Below are the code and all the weights of a small trained network. Each question names an input and a target symbol and asks about switching units off, where a switched-off unit gives its printed mean instead of its output.

import numpy as np


def w(rows, s, z=0):
    codes = np.array(rows[::2]) - 128.0
    scale = np.full(codes.shape[1], s)
    scale[-1] = z or s
    return codes * scale


def softmax(a):
    e = np.exp(a - a.max(-1, keepdims=True))
    return e / e.sum(-1, keepdims=True)


def log_softmax(a):
    a = a - a.max(-1, keepdims=True)
    return a - np.log(np.exp(a).sum(-1, keepdims=True))


def net(x, mask):
    ids = ['γδξπφψ'.index(c) for c in x.split()]
    T = len(ids)
    res = E[ids] + P[:T]
    u = 0
    for l in range(3):
        r = res
        for j in range(3):
            rows = slice(2 * j, 2 * j + 2)
            q, k, v = (r @ M[l][rows].T for M in (Q, K, V))
            z = softmax(np.where(np.tri(T) > 0, q @ k.T / 2**0.5, -1e9)) @ v
            o = O[l][rows]
            res = res + np.where(mask[u + j], z, o[:, -1]) @ o[:, :-1]
        u += 3
    return log_softmax(res[-1] @ U[:, :-1].T + U[:, -1])


Q, K, V, O = {}, {}, {}, {}
E = w([
[206,91,196,225,86,164,71,23,50,186],'γ',
[192,113,22,216,170,160,142,78,124,234],'δ',
[118,140,159,117,66,12,127,67,104,114],'ξ',
[162,189,184,164,127,103,149,140,117,201],'π',
[51,167,63,226,87,56,187,65,130,164],'φ',
[51,63,110,64,57,253,21,255,127,225],'ψ',
],0.0086)
P = w([
[159,134,104,83,168,88,135,87,72,211],'0',
[163,254,73,205,121,161,77,148,72,1],'1',
[124,201,136,204,111,105,74,144,102,103],'2',
[107,182,103,223,116,114,85,157,107,151],'3',
[115,102,86,45,136,130,222,131,54,129],'4',
[136,127,82,122,113,139,175,133,120,145],'5',
[153,127,70,116,102,125,158,134,131,151],'6',
[182,133,162,133,72,72,78,136,165,151],'7',
[169,97,148,115,74,77,115,127,157,174],'8',
[169,38,39,131,86,124,161,108,169,207],'9',
[166,154,111,155,56,150,197,168,126,193],'10',
[171,157,113,187,46,152,167,164,155,208],'11',
[171,171,134,176,14,40,20,119,223,190],'12',
],0.0081)
Q[0] = w([
[162,156,120,133,87,95,108,111,95,187],'0.h1',
[143,146,94,101,84,123,121,146,132,172],'0.h1',
[140,165,123,126,105,138,134,145,112,139],'0.h2',
[128,126,102,139,159,115,103,127,93,107],'0.h2',
[102,106,140,82,151,174,249,123,40,131],'0.h3',
[132,54,135,63,164,103,133,103,118,94],'0.h3',
],0.012)
K[0] = w([
[100,119,126,87,108,171,65,130,110,154],'0.h1',
[103,96,127,103,91,178,99,152,129,92],'0.h1',
[126,143,140,120,142,166,115,166,175,114],'0.h2',
[162,154,144,131,159,120,135,137,180,119],'0.h2',
[153,249,138,165,157,136,32,148,131,35],'0.h3',
[123,158,70,149,166,191,139,148,95,85],'0.h3',
],0.011)
V[0] = w([
[52,183,130,137,105,171,114,199,126,111],'0.h1',
[65,37,136,85,77,186,91,174,132,126],'0.h1',
[138,86,149,194,105,154,79,120,142,126],'0.h2',
[136,241,123,205,126,99,138,54,101,130],'0.h2',
[197,174,255,80,131,92,87,119,111,100],'0.h3',
[145,183,167,83,170,181,144,231,133,182],'0.h3',
],0.0072)
O[0] = w([
[65,135,190,187,116,125,164,121,185,80,222],'0.h1',
[45,105,184,196,176,201,86,104,123,123,254],'0.h1',
[141,117,163,154,151,179,91,165,115,170,156],'0.h2',
[186,225,191,155,109,107,165,192,65,103,235],'0.h2',
[122,114,88,130,102,76,2,47,159,58,91],'0.h3',
[108,224,62,139,94,183,141,60,160,180,142],'0.h3',
],0.0085,0.0048)
Q[1] = w([
[148,171,137,46,225,146,205,77,45,49],'1.h1',
[77,9,195,73,172,128,194,44,255,151],'1.h1',
[176,174,101,121,121,66,65,80,122,74],'1.h2',
[177,42,126,63,196,134,119,172,102,19],'1.h2',
[113,113,101,91,86,125,46,102,194,62],'1.h3',
[136,150,186,199,121,79,150,122,182,125],'1.h3',
],0.0051)
K[1] = w([
[147,187,124,138,111,160,114,180,35,43],'1.h1',
[110,95,111,159,217,173,154,199,234,52],'1.h1',
[82,202,189,173,141,168,100,143,191,110],'1.h2',
[139,252,111,147,104,141,198,221,177,19],'1.h2',
[180,117,93,112,111,95,207,128,34,122],'1.h3',
[96,97,96,52,82,170,133,156,169,255],'1.h3',
],0.0056)
V[1] = w([
[1,72,243,166,102,100,106,115,148,99],'1.h1',
[126,215,202,92,102,88,174,211,135,72],'1.h1',
[133,199,130,215,152,219,153,201,144,131],'1.h2',
[146,98,247,224,81,139,99,145,28,147],'1.h2',
[135,36,102,60,84,122,151,177,122,139],'1.h3',
[116,47,128,132,163,195,120,216,84,130],'1.h3',
],0.0064)
O[1] = w([
[133,176,10,190,83,229,152,186,8,104,66],'1.h1',
[54,104,84,225,162,112,82,125,85,221,150],'1.h1',
[54,102,26,176,119,153,147,166,224,146,210],'1.h2',
[207,254,83,155,208,158,113,187,203,87,255],'1.h2',
[95,140,69,108,239,157,96,151,38,162,31],'1.h3',
[117,131,205,83,196,178,159,150,106,83,159],'1.h3',
],0.0064,0.0045)
Q[2] = w([
[200,157,130,116,65,82,147,91,182,203],'2.h1',
[109,161,107,174,225,129,103,195,98,111],'2.h1',
[189,160,132,132,69,77,134,92,163,214],'2.h2',
[179,156,169,167,123,86,136,177,128,220],'2.h2',
[91,120,162,216,64,253,204,163,183,9],'2.h3',
[133,52,151,100,164,96,162,115,206,140],'2.h3',
],0.0071)
K[2] = w([
[180,126,102,118,183,15,211,105,84,125],'2.h1',
[135,122,124,83,78,143,91,141,145,133],'2.h1',
[57,167,173,163,225,153,77,52,87,110],'2.h2',
[113,128,138,121,201,132,177,37,132,161],'2.h2',
[113,128,140,195,2,165,120,233,155,119],'2.h3',
[173,149,148,173,163,22,168,81,136,113],'2.h3',
],0.0072)
V[2] = w([
[148,201,92,176,113,117,189,172,144,145],'2.h1',
[175,161,135,77,135,85,154,122,2,125],'2.h1',
[161,149,69,100,29,98,92,50,114,81],'2.h2',
[107,142,65,161,82,104,199,133,69,160],'2.h2',
[203,250,125,193,128,130,191,108,64,71],'2.h3',
[78,98,101,155,184,146,74,102,91,208],'2.h3',
],0.0069)
O[2] = w([
[126,178,121,92,149,146,67,43,234,171,130],'2.h1',
[2,131,131,130,181,213,138,106,60,118,16],'2.h1',
[183,86,136,167,123,44,118,170,114,119,145],'2.h2',
[74,36,198,228,109,113,128,89,150,114,49],'2.h2',
[122,91,139,159,204,146,49,157,181,95,3],'2.h3',
[160,183,23,162,126,45,117,103,65,192,189],'2.h3',
],0.0075,0.0032)
U = w([
[175,145,99,76,177,112,42,184,185,120,40],'γ',
[125,211,91,87,72,173,187,127,73,210,4],'δ',
[79,48,179,194,167,134,143,203,72,137,133],'ξ',
[206,65,118,176,69,28,87,157,175,164,118],'π',
[3,161,108,173,134,169,13,34,189,182,248],'φ',
[102,64,252,123,121,167,198,111,205,105,218],'ψ',
],0.0039,0.0013)

Each question gives the input, a string of symbols that net reads in full, and the target symbol t.
The units are the heads (2 rows each of Q, K, V and O). Each row of codes is followed by its name. A weight is (code - 128) times the scale printed after its matrix; where a second scale follows, it is the last column's (O and U).
mask holds one flag per head, layer by layer. A switched-off head (its flag False) gives its mean, the last column of its rows in O, instead of its output. The means were averaged over made-up inputs and are rounded, as every weight is.
A unit's drop is (log p(t) with every unit on - log p(t) with that unit switched off) / (log p(t) with every unit on - log p(t) with every unit switched off).
The circuit of an input: a set's keep is (log p(t) with only the set's units on - log p(t) with every unit switched off) / (log p(t) with every unit on - log p(t) with every unit switched off). Starting from all 9 units, units are removed one at a time, each time the one whose removal leaves the highest keep (on an exact tie, the one counted first), for as long as the keep stays at least 0.8.
circuit, biggest first: the units of the circuit, biggest drop first
most important unit: the unit with the biggest drop
which heads matter: for each layer, one digit per head in row order, 1 if its drop is at least 0.15 and else 0, layers parted by /
input π δ γ ξ π ψ δ π π π π ξ δ, target φ: circuit, biggest first : 0.h1; 2.h1
input π δ φ ψ, target φ: which heads matter : 111 / 101 / 100
input π π φ δ ξ ψ ξ ψ, target π: most important unit : 1.h1
input π π π γ, target π: circuit, biggest first : 0.h3; 0.h1; 2.h2
input φ ξ δ ξ, target φ: which heads matter : 011 / 100 / 110
input π ξ ψ, target φ: circuit, biggest first : 0.h3; 1.h3; 0.h1
input π π π π φ π π ψ π, target φ: circuit, biggest first : 2.h1; 0.h1
input φ ξ δ φ γ φ, target φ: circuit, biggest first : 2.h1; 1.h1; 2.h3
input φ π δ φ δ ψ ξ π φ φ δ π π, target ξ: which heads matter : 101 / 101 / 000
input φ ξ γ, target φ: circuit, biggest first : 2.h1; 0.h2; 1.h1
input γ π γ ξ δ π π π, target γ: which heads matter : 110 / 010 / 011
input δ δ ψ, target ψ: circuit, biggest first : 0.h1; 1.h1
input φ ξ δ γ γ, target φ: which heads matter : 011 / 000 / 110
input δ π δ δ φ ξ π ψ ψ ψ ψ φ, target δ: most important unit : 1.h1
input ψ δ δ, target δ: circuit, biggest first : 0.h2; 2.h3; 1.h3
input ψ φ π φ ξ π δ γ γ ψ γ π, target ψ: which heads matter : 010 / 101 / 011
input δ ψ γ φ ξ π ψ π ξ, target δ: circuit, biggest first : 1.h1; 0.h1; 2.h2; 2.h3
input φ ξ γ δ φ, target φ: circuit, biggest first : 2.h1; 0.h2; 2.h2; 1.h1
input ξ ψ ψ δ, target ξ: which heads matter : 110 / 110 / 110
input γ γ δ π δ ψ ψ, target γ: most important unit : 1.h2
input π δ δ π δ, target π: which heads matter : 101 / 101 / 010
input π ξ γ ξ π π π δ δ δ φ ψ γ, target ψ: which heads matter : 101 / 101 / 000
